Below is a small trained network, with its code and all its weights. Each question gives an input and a class and asks what happens when units are switched off, that is, made to give their printed mean instead of their output.

import numpy as np


def w(rows, s, z=0):
    codes = np.array(rows[::2]) - 128.0
    scale = np.full(codes.shape[1], s)
    scale[-1] = z or s
    return codes * scale


def norm(h):
    return h / np.sqrt((h * h).mean(-1, keepdims=True) + 1e-5)


def f(y):
    return y / 2 * (1 + np.tanh(0.7978845608 * (y + 0.044715 * y**3)))


def log_softmax(a):
    a = a - a.max(-1, keepdims=True)
    return a - np.log(np.exp(a).sum(-1, keepdims=True))


def net(x, mask):
    res = np.array(x, float).reshape(1, 6) / 4 @ E
    u = 0
    for l in range(2):
        y = f(norm(res) @ A[l][:, :-1].T + A[l][:, -1])
        res = res + np.where(mask[u : u + 3], y, B[l][:, -1]) @ B[l][:, :-1]
        u += 3
    return log_softmax(norm(res)[-1] @ U[:, :-1].T + U[:, -1])


A, B = {}, {}
E = w([
[107,126,65,213,138,124,136,165,114],'x0',
[105,105,140,126,150,112,144,102,182],'x1',
[94,167,131,165,125,102,26,130,160],'x2',
[133,59,48,90,9,68,224,102,117],'x3',
[142,63,152,92,41,79,176,222,120],'x4',
[163,88,155,172,35,153,191,108,70],'x5',
],0.011)
A[0] = w([
[106,129,64,208,131,192,202,86,88,92],'L0N1',
[210,114,166,159,158,127,206,3,75,4],'L0N2',
[192,118,43,164,58,117,174,148,25,111],'L0N3',
],0.0069,0.0045)
B[0] = w([
[156,171,176,144,188,154,44,101,123,186],'L0N1',
[140,46,216,167,154,255,177,181,174,158],'L0N2',
[107,120,77,76,105,159,10,185,156,255],'L0N3',
],0.0099,0.0046)
A[1] = w([
[97,69,102,146,104,11,228,127,152,2],'L1N1',
[136,85,254,177,130,111,142,231,117,90],'L1N2',
[132,69,38,159,153,150,205,32,151,30],'L1N3',
],0.0085,0.0042)
B[1] = w([
[70,86,71,200,81,84,120,230,137,227],'L1N1',
[191,157,194,104,115,221,233,114,92,254],'L1N2',
[163,184,112,47,69,249,147,65,68,170],'L1N3',
],0.013,0.0031)
U = w([
[194,124,175,70,145,170,179,79,127,250],'0',
[129,57,40,103,95,88,160,168,143,43],'1',
[95,157,130,162,249,99,83,100,170,69],'2',
],0.015,0.0018)

Each question gives the input, the list of numbers given to net, and the class t.
The units are the neurons (one row each of A and B). Each row of codes is followed by its name. A weight is (code - 128) times the scale printed after its matrix; where a second scale follows, it is the last column's (A, B and U).
mask holds one flag per neuron, layer by layer. A switched-off neuron (its flag False) gives its mean, the last column of its row in B, instead of its output. The means were averaged over made-up inputs and are rounded, as every weight is.
A unit's drop is (log p(t) with every unit on - log p(t) with that unit switched off) / (log p(t) with every unit on - log p(t) with every unit switched off).
The circuit of an input: a set's keep is (log p(t) with only the set's units on - log p(t) with every unit switched off) / (log p(t) with every unit on - log p(t) with every unit switched off). Starting from all 6 units, units are removed one at a time, each time the one whose removal leaves the highest keep (on an exact tie, the one counted first), for as long as the keep stays at least 0.8.
circuit, biggest first: the units of the circuit, biggest drop first
k most important neurons: the k neurons with the biggest drops, biggest first
k most important neurons of layer l: the k neurons of layer l with the biggest drops, biggest first
drop of u: that unit's drop, to one decimal
input [1,6,-3,-6,6,-5], class 0: most important neuron -> L1N2
input [1,-7,1,1,-4,2], class 2: circuit, biggest first -> L0N1; L1N2
input [-7,-8,2,5,-1,7], class 1: 2 most important neurons of layer 0 -> L0N3; L0N1
input [6,1,-8,4,-7,-7], class 0: 2 most important neurons -> L1N3; L0N3
input [4,-4,3,-3,3,2], class 0: 2 most important neurons -> L1N2; L1N1
input [-4,8,1,-4,3,-1], class 0: 2 most important neurons -> L1N2; L0N3
input [5,2,2,-7,8,0], class 0: drop of L1N2 -> 0.7
input [5,8,-1,-5,6,0], class 0: drop of L1N2 -> 1.7
input [-4,-1,8,-3,7,-1], class 0: drop of L1N2 -> 0.5
input [5,7,1,-6,6,5], class 0: drop of L1N2 -> 1.1
input [5,-5,-4,7,-7,-6], class 2: 2 most important neurons -> L0N1; L0N3
